Here is a tiny trained network, its code and every weight. The questions are about switching its units off for an input and a class, where a switched-off unit gives its printed mean instead of its output.

import numpy as np


def w(rows, s, z=0):
    codes = np.array(rows[::2]) - 128.0
    scale = np.full(codes.shape[1], s)
    scale[-1] = z or s
    return codes * scale


def f(y):
    return y / 2 * (1 + np.tanh(0.7978845608 * (y + 0.044715 * y**3)))


def log_softmax(a):
    a = a - a.max(-1, keepdims=True)
    return a - np.log(np.exp(a).sum(-1, keepdims=True))


def net(x, mask):
    res = np.array(x, float).reshape(1, 6) / 4 @ E
    y = f(res @ A[0][:, :-1].T + A[0][:, -1])
    res = res + np.where(mask, y, B[0][:, -1]) @ B[0][:, :-1]
    return log_softmax(res[-1] @ U[:, :-1].T + U[:, -1])


A, B = {}, {}
E = w([
[181,161,251,49],'x0',
[152,136,178,250],'x1',
[26,188,185,124],'x2',
[146,57,90,33],'x3',
[243,25,107,197],'x4',
[73,74,253,161],'x5',
],0.0052)
A[0] = w([
[205,130,133,121,85],'neuron 1',
[160,85,36,171,99],'neuron 2',
[141,144,146,204,83],'neuron 3',
[73,126,145,101,254],'neuron 4',
[129,162,100,50,78],'neuron 5',
[223,109,150,108,45],'neuron 6',
[110,135,107,81,8],'neuron 7',
[166,100,134,114,87],'neuron 8',
[147,56,13,163,75],'neuron 9',
[163,123,127,121,45],'neuron 10',
[124,153,114,111,96],'neuron 11',
[171,81,106,134,188],'neuron 12',
[109,117,121,95,47],'neuron 13',
[117,101,146,105,153],'neuron 14',
[101,149,130,171,133],'neuron 15',
[127,156,99,52,74],'neuron 16',
[127,57,180,98,186],'neuron 17',
[107,151,134,251,96],'neuron 18',
[194,124,121,124,153],'neuron 19',
[103,143,129,82,200],'neuron 20',
],0.016,0.0037)
B[0] = w([
[177,142,161,157,175],'neuron 1',
[105,46,148,93,233],'neuron 2',
[122,199,128,63,175],'neuron 3',
[110,149,72,159,205],'neuron 4',
[160,125,67,146,187],'neuron 5',
[146,158,188,182,195],'neuron 6',
[174,139,115,136,144],'neuron 7',
[128,132,168,152,156],'neuron 8',
[75,12,132,119,255],'neuron 9',
[145,119,163,126,133],'neuron 10',
[132,119,95,117,134],'neuron 11',
[129,105,199,153,207],'neuron 12',
[146,125,126,169,134],'neuron 13',
[112,139,132,171,152],'neuron 14',
[105,144,103,79,162],'neuron 15',
[162,128,72,145,185],'neuron 16',
[73,187,145,210,206],'neuron 17',
[129,193,124,5,220],'neuron 18',
[192,104,167,116,185],'neuron 19',
[141,138,75,152,182],'neuron 20',
],0.03,0.0085)
U = w([
[110,150,143,41,174],'0',
[69,119,65,103,251],'1',
[157,91,50,130,57],'2',
[46,135,125,170,84],'3',
[188,117,217,160,71],'4',
[98,2,146,93,100],'5',
],0.0068,0.003)

Each question gives the input, the list of numbers given to net, and the class t.
The units are the neurons (one row each of A and B). Each row of codes is followed by its name. A weight is (code - 128) times the scale printed after its matrix; where a second scale follows, it is the last column's (A, B and U).
mask holds one flag per neuron, in row order. A switched-off neuron (its flag False) gives its mean, the last column of its row in B, instead of its output. The means were averaged over made-up inputs and are rounded, as every weight is.
A unit's drop is (log p(t) with every unit on - log p(t) with that unit switched off) / (log p(t) with every unit on - log p(t) with every unit switched off).
The circuit of an input: a set's keep is (log p(t) with only the set's units on - log p(t) with every unit switched off) / (log p(t) with every unit on - log p(t) with every unit switched off). Starting from the 12 units with the biggest drops (on a tie, the unit counted first), units are removed one at a time, each time the one whose removal leaves the highest keep (on an exact tie, the one counted first), for as long as the keep stays at least 0.8.
circuit, biggest first: the units of the circuit, biggest drop first
top k neurons: the k neurons with the biggest drops, biggest first
drop of u: that unit's drop, to one decimal
input [7,1,6,8,-6,2], class 2: circuit, biggest first	neuron 5; neuron 20
input [4,4,-1,0,-7,4], class 1: circuit, biggest first	neuron 12; neuron 4
input [3,-4,1,-5,5,7], class 3: circuit, biggest first	neuron 17
input [-1,0,-6,-5,-5,2], class 0: circuit, biggest first	neuron 9; neuron 17; neuron 5
input [6,4,2,2,-3,-2], class 1: circuit, biggest first	neuron 12; neuron 19
input [7,5,4,7,0,-4], class 4: circuit, biggest first	neuron 9; neuron 18
input [1,-3,8,1,-1,4], class 3: top 2 neurons	neuron 18; neuron 17
input [1,0,7,-8,-7,-8], class 2: circuit, biggest first	neuron 5; neuron 20
input [2,-3,5,-5,-6,1], class 2: circuit, biggest first	neuron 17; neuron 18; neuron 20; neuron 9
input [-7,2,2,-3,-3,-7], class 5: top 3 neurons	neuron 9; neuron 2; neuron 17
input [3,3,-2,2,7,-5], class 4: top 2 neurons	neuron 6; neuron 1
input [-4,6,3,1,5,1], class 0: top 2 neurons	neuron 18; neuron 3
input [3,-8,-5,-5,1,-2], class 4: top 2 neurons	neuron 9; neuron 4
input [-4,4,8,-4,-7,-6], class 0: circuit, biggest first	neuron 18
input [1,3,0,-7,8,-4], class 0: top 2 neurons	neuron 18; neuron 3
input [3,-3,-4,0,-2,7], class 3: drop of neuron 16	0.0
input [-1,0,5,3,2,-1], class 2: drop of neuron 19	-0.3
input [7,-5,7,-5,-8,6], class 2: drop of neuron 20	0.3
